Below are the code and all the weights of a small trained network. Each question names an input and a target symbol and asks about switching units off, where a switched-off unit gives its printed mean instead of its output.

import numpy as np


def w(rows, s, z=0):
    codes = np.array(rows[::2]) - 128.0
    scale = np.full(codes.shape[1], s)
    scale[-1] = z or s
    return codes * scale


def f(y):
    return np.maximum(y, 0)


def softmax(a):
    e = np.exp(a - a.max(-1, keepdims=True))
    return e / e.sum(-1, keepdims=True)


def log_softmax(a):
    a = a - a.max(-1, keepdims=True)
    return a - np.log(np.exp(a).sum(-1, keepdims=True))


def net(x, mask):
    ids = ['ΘΣΩαβεζημ'.index(c) for c in x.split()]
    T = len(ids)
    res = E[ids] + P[:T]
    u = 0
    for l in range(2):
        r = res
        for j in range(2):
            rows = slice(2 * j, 2 * j + 2)
            q, k, v = (r @ M[l][rows].T for M in (Q, K, V))
            z = softmax(np.where(np.tri(T) > 0, q @ k.T / 2**0.5, -1e9)) @ v
            o = O[l][rows]
            res = res + np.where(mask[u + j], z, o[:, -1]) @ o[:, :-1]
        u += 2
        y = f(res @ A[l][:, :-1].T + A[l][:, -1])
        res = res + np.where(mask[u : u + 16], y, B[l][:, -1]) @ B[l][:, :-1]
        u += 16
    return log_softmax(res[-1] @ U[:, :-1].T + U[:, -1])


Q, K, V, O, A, B = {}, {}, {}, {}, {}, {}
E = w([
[97,112,57,81],'Θ',
[91,148,155,162],'Σ',
[93,218,149,116],'Ω',
[89,171,180,131],'α',
[79,176,154,138],'β',
[125,255,183,189],'ε',
[180,24,167,192],'ζ',
[77,211,102,72],'η',
[123,54,212,25],'μ',
],0.012)
P = w([
[2,84,188,146],'0',
[65,104,174,123],'1',
[102,119,168,110],'2',
[127,128,164,100],'3',
[145,136,164,86],'4',
[164,142,165,78],'5',
[176,147,164,65],'6',
],0.0078)
Q[0] = w([
[143,88,30,134],'L0H0',
[173,4,82,99],'L0H0',
[202,136,105,176],'L0H1',
[104,130,162,174],'L0H1',
],0.011)
K[0] = w([
[112,94,2,207],'L0H0',
[92,7,62,143],'L0H0',
[116,83,105,207],'L0H1',
[131,119,213,154],'L0H1',
],0.009)
V[0] = w([
[160,236,127,194],'L0H0',
[183,111,198,214],'L0H0',
[85,169,254,101],'L0H1',
[207,101,187,142],'L0H1',
],0.0086)
O[0] = w([
[76,134,127,205,72],'L0H0',
[146,150,195,210,88],'L0H0',
[110,138,254,98,254],'L0H1',
[201,194,130,119,71],'L0H1',
],0.0083,0.0051)
A[0] = w([
[89,21,123,139,124],'L0N0',
[199,21,135,108,209],'L0N1',
[98,133,123,230,114],'L0N2',
[94,121,155,147,10],'L0N3',
[135,74,124,54,155],'L0N4',
[66,110,2,84,144],'L0N5',
[178,225,129,138,70],'L0N6',
[239,93,62,87,108],'L0N7',
[113,180,123,230,121],'L0N8',
[104,160,187,104,2],'L0N9',
[88,123,110,27,94],'L0N10',
[90,105,96,167,96],'L0N11',
[173,180,198,140,100],'L0N12',
[201,145,146,127,189],'L0N13',
[119,94,209,165,168],'L0N14',
[206,124,95,242,145],'L0N15',
],0.0086,0.0042)
B[0] = w([
[84,100,168,118,184],'L0N0',
[162,107,180,145,234],'L0N1',
[83,123,178,145,147],'L0N2',
[127,159,94,124,139],'L0N3',
[115,150,176,160,237],'L0N4',
[163,167,131,83,224],'L0N5',
[103,102,206,183,140],'L0N6',
[254,181,65,84,161],'L0N7',
[120,113,211,147,150],'L0N8',
[152,160,85,130,178],'L0N9',
[141,194,155,141,254],'L0N10',
[140,115,152,80,131],'L0N11',
[208,164,110,93,198],'L0N12',
[151,121,172,127,171],'L0N13',
[141,84,48,101,241],'L0N14',
[159,197,69,27,150],'L0N15',
],0.0093,0.007)
Q[1] = w([
[83,255,208,54],'L1H0',
[133,109,31,207],'L1H0',
[110,133,37,176],'L1H1',
[95,160,246,59],'L1H1',
],0.0098)
K[1] = w([
[253,177,236,231],'L1H0',
[10,131,21,116],'L1H0',
[45,160,89,75],'L1H1',
[200,107,202,174],'L1H1',
],0.0078)
V[1] = w([
[113,39,56,123],'L1H0',
[94,178,190,254],'L1H0',
[127,150,180,156],'L1H1',
[13,184,91,118],'L1H1',
],0.0071)
O[1] = w([
[88,149,2,79,36],'L1H0',
[235,62,131,215,95],'L1H0',
[178,35,191,75,158],'L1H1',
[188,236,224,239,9],'L1H1',
],0.0058,0.012)
A[1] = w([
[113,129,122,108,177],'L1N0',
[120,150,163,110,127],'L1N1',
[105,151,127,72,183],'L1N2',
[63,218,128,182,149],'L1N3',
[139,156,169,174,120],'L1N4',
[120,254,144,139,103],'L1N5',
[218,200,93,111,83],'L1N6',
[167,107,158,133,80],'L1N7',
[181,95,131,83,157],'L1N8',
[130,126,103,142,121],'L1N9',
[72,217,78,172,149],'L1N10',
[133,48,123,147,228],'L1N11',
[131,75,32,122,181],'L1N12',
[58,113,64,117,137],'L1N13',
[32,38,216,154,194],'L1N14',
[102,158,104,180,254],'L1N15',
],0.011,0.0082)
B[1] = w([
[142,129,136,101,184],'L1N0',
[152,138,116,147,189],'L1N1',
[151,127,149,100,249],'L1N2',
[116,29,133,135,161],'L1N3',
[94,101,150,115,164],'L1N4',
[152,82,179,150,185],'L1N5',
[85,140,44,158,147],'L1N6',
[110,117,97,151,166],'L1N7',
[109,172,118,141,251],'L1N8',
[124,128,131,125,128],'L1N9',
[98,54,119,144,140],'L1N10',
[81,164,172,150,205],'L1N11',
[137,62,187,96,184],'L1N12',
[124,102,173,179,158],'L1N13',
[82,135,66,85,248],'L1N14',
[168,67,7,120,142],'L1N15',
],0.013,0.014)
U = w([
[238,122,82,128,194],'Θ',
[65,85,134,91,151],'Σ',
[175,52,65,159,116],'Ω',
[76,180,132,209,158],'α',
[183,157,240,140,151],'β',
[163,52,194,164,5],'ε',
[127,78,47,127,71],'ζ',
[96,118,7,131,88],'η',
[114,255,53,80,98],'μ',
],0.008,0.014)

Each question gives the input, a string of symbols that net reads in full, and the target symbol t.
The units are the heads (2 rows each of Q, K, V and O) and the neurons (one row each of A and B). Each row of codes is followed by its name. A weight is (code - 128) times the scale printed after its matrix; where a second scale follows, it is the last column's (O, A, B and U).
mask holds one flag per unit, layer by layer, with each layer's heads first. A switched-off unit (its flag False) gives its mean, the last column of its rows in O or B, instead of its output. The means were averaged over made-up inputs and are rounded, as every weight is.
A unit's drop is (log p(t) with every unit on - log p(t) with that unit switched off) / (log p(t) with every unit on - log p(t) with every unit switched off).
most important unit: the unit with the biggest drop
top k neurons: the k neurons with the biggest drops, biggest first
k most important neurons of layer l: the k neurons of layer l with the biggest drops, biggest first
heads that matter: for each layer, one digit per head in row order, 1 if its drop is at least 0.15 and else 0, layers parted by /
drop when u is switched off: that unit's drop, to one decimal
input Θ ζ ε Θ Θ η, target α: most important unit	L1H0
input Ω Σ Ω α, target Θ: heads that matter	10 / 01
input ζ ε Θ, target α: heads that matter	10 / 10
input ζ Θ Θ Ω Θ μ η, target μ: top 3 neurons	[L0N14 L1N12 L0N4]
input ε η Θ ε Θ, target β: heads that matter	10 / 00
input Θ Ω ε Θ ε, target α: 2 most important neurons of layer 1	[L1N14 L1N7]
input Θ ζ μ Ω Θ α, target μ: heads that matter	00 / 10
input Θ Θ α ζ ε Σ Θ, target α: 3 most important neurons of layer 0	[L0N8 L0N6 L0N12]
input Θ μ β, target μ: heads that matter	00 / 00
input Θ μ η η, target μ: heads that matter	11 / 01
input Θ Σ η, target ε: 3 most important neurons of layer 0	[L0N14 L0N1 L0N10]
input Θ Θ ζ Θ α Θ Θ, target μ: top 3 neurons	[L0N7 L1N6 L0N5]
input ζ ζ α η ε Σ, target α: 2 most important neurons of layer 0	[L0N8 L0N6]
input Σ μ η Θ Ω, target μ: most important unit	L0H0
input ζ ζ α ε η Θ Ω, target α: top 3 neurons	[L0N8 L0N6 L1N11]
input Θ ζ Θ, target β: heads that matter	11 / 01
input η η ε Θ Ω β, target α: heads that matter	10 / 10
input η ε Σ, target α: 2 most important neurons of layer 1	[L1N11 L1N12]
input Ω Θ ε Θ η, target α: 2 most important neurons of layer 0	[L0N8 L0N2]
input μ Θ μ Θ μ, target μ: most important unit	L1N8
input Θ ζ Θ β Ω Θ ε, target α: drop when L1N4 is switched off	-0.1
